Below is a small trained network, with its code and all its weights. Each question gives an input and a target symbol and asks what happens when units are switched off, that is, made to give their printed mean instead of their output.

import numpy as np


def w(rows, s, z=0):
    codes = np.array(rows[::2]) - 128.0
    scale = np.full(codes.shape[1], s)
    scale[-1] = z or s
    return codes * scale


def norm(h):
    return h / np.sqrt((h * h).mean(-1, keepdims=True) + 1e-5)


def f(y):
    return np.maximum(y, 0)


def softmax(a):
    e = np.exp(a - a.max(-1, keepdims=True))
    return e / e.sum(-1, keepdims=True)


def log_softmax(a):
    a = a - a.max(-1, keepdims=True)
    return a - np.log(np.exp(a).sum(-1, keepdims=True))


def net(x, mask):
    ids = ['αγεζθλμξστψω'.index(c) for c in x.split()]
    T = len(ids)
    res = E[ids] + P[:T]
    u = 0
    for l in range(2):
        q, k, v = (norm(res) @ M[l].T for M in (Q, K, V))
        z = softmax(np.where(np.tri(T) > 0, q @ k.T / 2**0.5, -1e9)) @ v
        res = res + np.where(mask[u], z, O[l][:, -1]) @ O[l][:, :-1]
        u += 1
        y = f(norm(res) @ A[l][:, :-1].T + A[l][:, -1])
        res = res + np.where(mask[u : u + 12], y, B[l][:, -1]) @ B[l][:, :-1]
        u += 12
    return log_softmax(norm(res)[-1] @ U[:, :-1].T + U[:, -1])


Q, K, V, O, A, B = {}, {}, {}, {}, {}, {}
E = w([
[170,144,126,101,248,163,111,79,138,128,131],'α',
[142,131,32,228,160,108,147,52,115,130,98],'γ',
[216,183,86,227,180,149,106,156,137,136,95],'ε',
[153,157,72,184,112,63,46,60,142,34,67],'ζ',
[176,189,87,200,153,172,35,56,142,171,129],'θ',
[149,113,227,141,83,125,52,157,237,159,184],'λ',
[111,145,84,63,91,92,50,79,230,193,191],'μ',
[67,80,200,65,145,137,145,24,131,75,126],'ξ',
[168,196,132,145,187,114,121,95,100,46,71],'σ',
[58,157,71,78,138,38,182,224,106,176,137],'τ',
[97,113,48,112,144,152,203,1,159,57,69],'ψ',
[192,124,183,176,197,191,216,80,76,117,117],'ω',
],0.0058)
P = w([
[44,57,131,108,95,144,114,205,142,107,124],'0',
[191,163,70,135,57,150,159,93,2,128,78],'1',
[185,71,81,179,186,128,161,84,205,120,215],'2',
[147,192,116,130,64,134,152,134,46,133,94],'3',
[176,63,87,170,184,128,164,85,201,119,213],'4',
[143,193,124,130,72,123,155,131,60,138,94],'5',
[187,77,84,171,192,129,159,92,200,120,214],'6',
[131,199,133,120,74,113,156,152,64,131,106],'7',
[185,79,84,179,183,131,153,77,206,123,212],'8',
[133,207,135,131,78,110,153,158,64,137,103],'9',
[172,73,78,175,181,136,159,81,202,119,209],'10',
],0.0059)
Q[0] = w([
[132,144,151,127,111,157,144,115,99,167,97],'0.h0',
[123,135,157,56,60,94,74,146,2,137,79],'0.h0',
],0.0064)
K[0] = w([
[153,122,141,130,133,122,152,96,132,161,179],'0.h0',
[196,254,147,133,101,64,183,47,106,147,179],'0.h0',
],0.0061)
V[0] = w([
[131,87,161,67,253,134,82,149,179,144,178],'0.h0',
[98,204,200,183,105,122,105,161,131,61,119],'0.h0',
],0.004)
O[0] = w([
[198,80,52,142,97,191,135,77,67,103,110,24],'0.h0',
[179,71,136,107,149,84,103,66,110,181,3,2],'0.h0',
],0.0069,0.00062)
A[0] = w([
[137,174,245,179,65,158,155,171,87,231,132,138],'0.n0',
[131,120,136,121,158,129,255,92,173,129,131,40],'0.n1',
[155,83,96,184,177,55,127,57,169,156,86,168],'0.n2',
[161,6,106,80,94,119,94,140,160,158,189,79],'0.n3',
[121,83,158,125,164,215,118,79,172,97,201,122],'0.n4',
[92,170,79,62,170,208,130,170,129,119,39,172],'0.n5',
[139,98,92,123,90,103,96,109,164,192,121,68],'0.n6',
[157,186,81,53,24,116,96,96,120,218,93,4],'0.n7',
[174,177,147,126,145,76,105,155,159,194,75,96],'0.n8',
[145,175,217,83,161,171,122,75,28,133,157,57],'0.n9',
[172,162,131,195,192,126,174,125,144,205,175,91],'0.n10',
[112,190,115,57,58,114,191,81,129,69,104,160],'0.n11',
],0.0054,0.0021)
B[0] = w([
[223,47,112,149,123,83,121,82,23,173,170,215],'0.n0',
[166,163,137,166,90,134,3,118,176,127,131,198],'0.n1',
[87,122,190,58,138,157,173,164,106,149,148,255],'0.n2',
[162,165,81,169,147,170,142,33,32,98,46,181],'0.n3',
[105,121,69,152,115,66,163,215,140,98,118,242],'0.n4',
[152,186,123,111,101,108,189,114,109,162,208,177],'0.n5',
[137,126,149,88,157,149,131,152,175,144,85,155],'0.n6',
[60,125,135,201,113,49,88,169,157,100,219,173],'0.n7',
[159,178,127,161,174,213,138,103,67,50,190,192],'0.n8',
[109,124,96,7,232,118,85,122,135,95,122,194],'0.n9',
[94,84,124,103,51,76,108,51,151,66,89,255],'0.n10',
[197,163,225,158,97,70,121,104,82,208,138,208],'0.n11',
],0.0051,0.0049)
Q[1] = w([
[164,228,171,96,173,136,52,166,42,192,146],'1.h0',
[96,239,184,181,39,152,16,195,71,253,96],'1.h0',
],0.0058)
K[1] = w([
[186,188,203,75,182,49,119,45,101,125,242],'1.h0',
[188,180,157,192,98,44,145,3,197,176,184],'1.h0',
],0.0051)
V[1] = w([
[208,115,180,146,170,96,215,142,105,72,204],'1.h0',
[111,150,112,133,176,252,127,208,112,229,110],'1.h0',
],0.0033)
O[1] = w([
[100,156,65,117,113,176,249,253,198,160,31,201],'1.h0',
[251,217,151,222,221,75,121,147,108,215,124,7],'1.h0',
],0.006,0.0013)
A[1] = w([
[89,92,233,76,168,70,28,97,199,165,176,88],'1.n0',
[137,105,88,162,127,140,185,219,218,167,27,2],'1.n1',
[130,102,89,172,140,63,81,98,211,127,134,186],'1.n2',
[149,165,200,111,171,128,188,85,162,225,11,91],'1.n3',
[197,128,133,94,157,154,164,45,74,143,85,104],'1.n4',
[155,175,201,193,113,92,93,134,74,122,80,123],'1.n5',
[94,124,88,125,98,161,34,97,140,95,176,52],'1.n6',
[167,21,135,80,144,168,90,86,115,106,70,100],'1.n7',
[52,151,172,133,110,98,112,156,231,137,171,108],'1.n8',
[83,25,145,71,26,153,166,162,133,113,150,166],'1.n9',
[209,136,77,168,126,135,150,129,156,78,101,108],'1.n10',
[109,81,138,49,188,232,173,151,131,106,3,74],'1.n11',
],0.0063,0.0046)
B[1] = w([
[97,73,136,105,119,234,163,139,107,168,154,196],'1.n0',
[174,157,134,2,133,118,50,107,110,79,154,151],'1.n1',
[135,149,165,116,120,91,144,173,106,172,125,253],'1.n2',
[107,161,171,192,113,183,148,143,111,69,134,174],'1.n3',
[156,86,122,136,104,137,86,180,165,132,99,240],'1.n4',
[118,76,92,126,193,145,136,106,203,149,125,204],'1.n5',
[113,192,164,156,149,149,82,119,78,91,125,195],'1.n6',
[110,176,143,134,102,99,145,142,99,125,77,195],'1.n7',
[173,89,95,136,69,138,78,181,151,79,123,184],'1.n8',
[133,130,135,150,216,118,120,96,152,148,99,237],'1.n9',
[65,126,94,101,138,151,152,137,97,156,137,207],'1.n10',
[161,148,126,145,69,101,148,61,161,183,200,170],'1.n11',
],0.0085,0.0049)
U = w([
[176,167,100,2,129,120,125,100,145,121,176,113],'α',
[66,150,108,138,192,87,180,31,143,145,71,56],'γ',
[147,95,22,157,116,189,183,133,91,114,133,137],'ε',
[86,102,100,132,152,99,82,153,224,63,127,249],'ζ',
[106,172,146,162,132,112,73,99,43,52,182,162],'θ',
[193,72,134,171,202,115,90,100,148,189,188,115],'λ',
[146,82,154,123,43,136,86,235,122,126,208,66],'μ',
[54,92,201,72,142,204,143,124,103,137,122,160],'ξ',
[182,207,164,141,218,161,169,201,134,86,96,74],'σ',
[74,165,131,117,153,29,183,213,100,185,150,119],'τ',
[167,174,172,185,35,140,166,91,175,144,147,126],'ψ',
[176,108,144,111,84,70,87,154,86,142,22,136],'ω',
],0.0065,0.0018)

Each question gives the input, a string of symbols that net reads in full, and the target symbol t.
The units are the heads (2 rows each of Q, K, V and O) and the neurons (one row each of A and B). Each row of codes is followed by its name. A weight is (code - 128) times the scale printed after its matrix; where a second scale follows, it is the last column's (O, A, B and U).
mask holds one flag per unit, layer by layer, with each layer's heads first. A switched-off unit (its flag False) gives its mean, the last column of its rows in O or B, instead of its output. The means were averaged over made-up inputs and are rounded, as every weight is.
A unit's drop is (log p(t) with every unit on - log p(t) with that unit switched off) / (log p(t) with every unit on - log p(t) with every unit switched off).
The circuit of an input: a set's keep is (log p(t) with only the set's units on - log p(t) with every unit switched off) / (log p(t) with every unit on - log p(t) with every unit switched off). Starting from the 12 units with the biggest drops (on a tie, the unit counted first), units are removed one at a time, each time the one whose removal leaves the highest keep (on an exact tie, the one counted first), for as long as the keep stays at least 0.8.
units of the circuit, in order: the units of the circuit, biggest drop first
most important unit: the unit with the biggest drop
k most important neurons: the k neurons with the biggest drops, biggest first
k most important neurons of layer l: the k neurons of layer l with the biggest drops, biggest first
drop when u is switched off: that unit's drop, to one decimal
input θ μ ψ α α ξ ω μ, target μ: most important unit	1.n8
input λ ψ ω θ ζ, target ω: units of the circuit, in order	[0.h0; 1.n7; 0.n2]
input λ γ ω γ α ω ψ σ ε α α, target ω: units of the circuit, in order	[0.h0; 1.n7; 1.n4]
input ψ α λ, target ζ: 2 most important neurons	[0.n11; 1.n9]
input γ τ θ α ω, target μ: 2 most important neurons	[0.n1; 1.n8]
input α ψ ψ ω, target ω: 2 most important neurons	[0.n0; 0.n9]
input ψ σ α ψ α λ λ, target ζ: 2 most important neurons	[1.n9; 0.n11]
input τ ψ θ ε ξ, target τ: 4 most important neurons	[0.n4; 0.n10; 0.n3; 1.n2]
input γ ξ α θ ψ ψ λ ω ζ, target μ: 2 most important neurons	[1.n8; 0.n10]
input ξ α α γ ξ γ ε ψ ε ψ ε, target γ: 2 most important neurons	[1.n9; 0.n2]
input ω ε σ θ λ μ γ ε α γ σ, target α: 2 most important neurons of layer 0	[0.n10; 0.n2]
input ω τ ζ ξ ω, target α: 2 most important neurons	[1.n1; 0.n10]
input γ τ τ, target μ: 2 most important neurons of layer 1	[1.n8; 1.n0]
input γ ψ θ θ ψ θ ε ε θ, target μ: most important unit	0.h0
input θ ψ ψ ξ ε ζ θ θ θ θ, target θ: 3 most important neurons of layer 0	[0.n7; 0.n8; 0.n0]
input ξ μ ψ, target γ: 2 most important neurons of layer 1	[1.n9; 1.n7]
input τ α ψ ξ σ, target τ: 3 most important neurons	[0.n10; 1.n2; 1.n10]
input γ ω λ θ ξ ξ ε σ λ, target μ: 2 most important neurons of layer 0	[0.n10; 0.n4]
input ξ ψ θ γ ζ θ ω ω ξ θ σ, target γ: 2 most important neurons	[1.n9; 0.n2]
input θ θ θ ω α γ θ ψ λ ξ ζ, target λ: most important unit	1.h0
input ψ ξ ω, target ζ: 2 most important neurons of layer 1	[1.n9; 1.n8]
input ψ ζ α γ ψ σ σ ε, target ε: 2 most important neurons	[0.n8; 0.n0]
input τ ξ μ γ α μ ψ θ α, target τ: 2 most important neurons	[0.n4; 1.n2]
input τ τ σ ψ σ ψ ζ, target τ: 2 most important neurons	[0.n10; 1.n2]
input θ α α ψ ω τ α ε ψ ζ, target ζ: drop when 1.n5 is switched off	0.6
input ω ξ μ μ τ α ψ, target α: drop when 0.n2 is switched off	0.1
input ξ α τ, target γ: drop when 0.h0 is switched off	0.3
input ω λ ζ λ τ α ψ λ, target λ: drop when 0.n10 is switched off	0.1
input γ ζ α, target μ: most important unit	0.h0
input ω α ψ α θ ξ ξ σ, target σ: 3 most important neurons of layer 0	[0.n11; 0.n10; 0.n4]
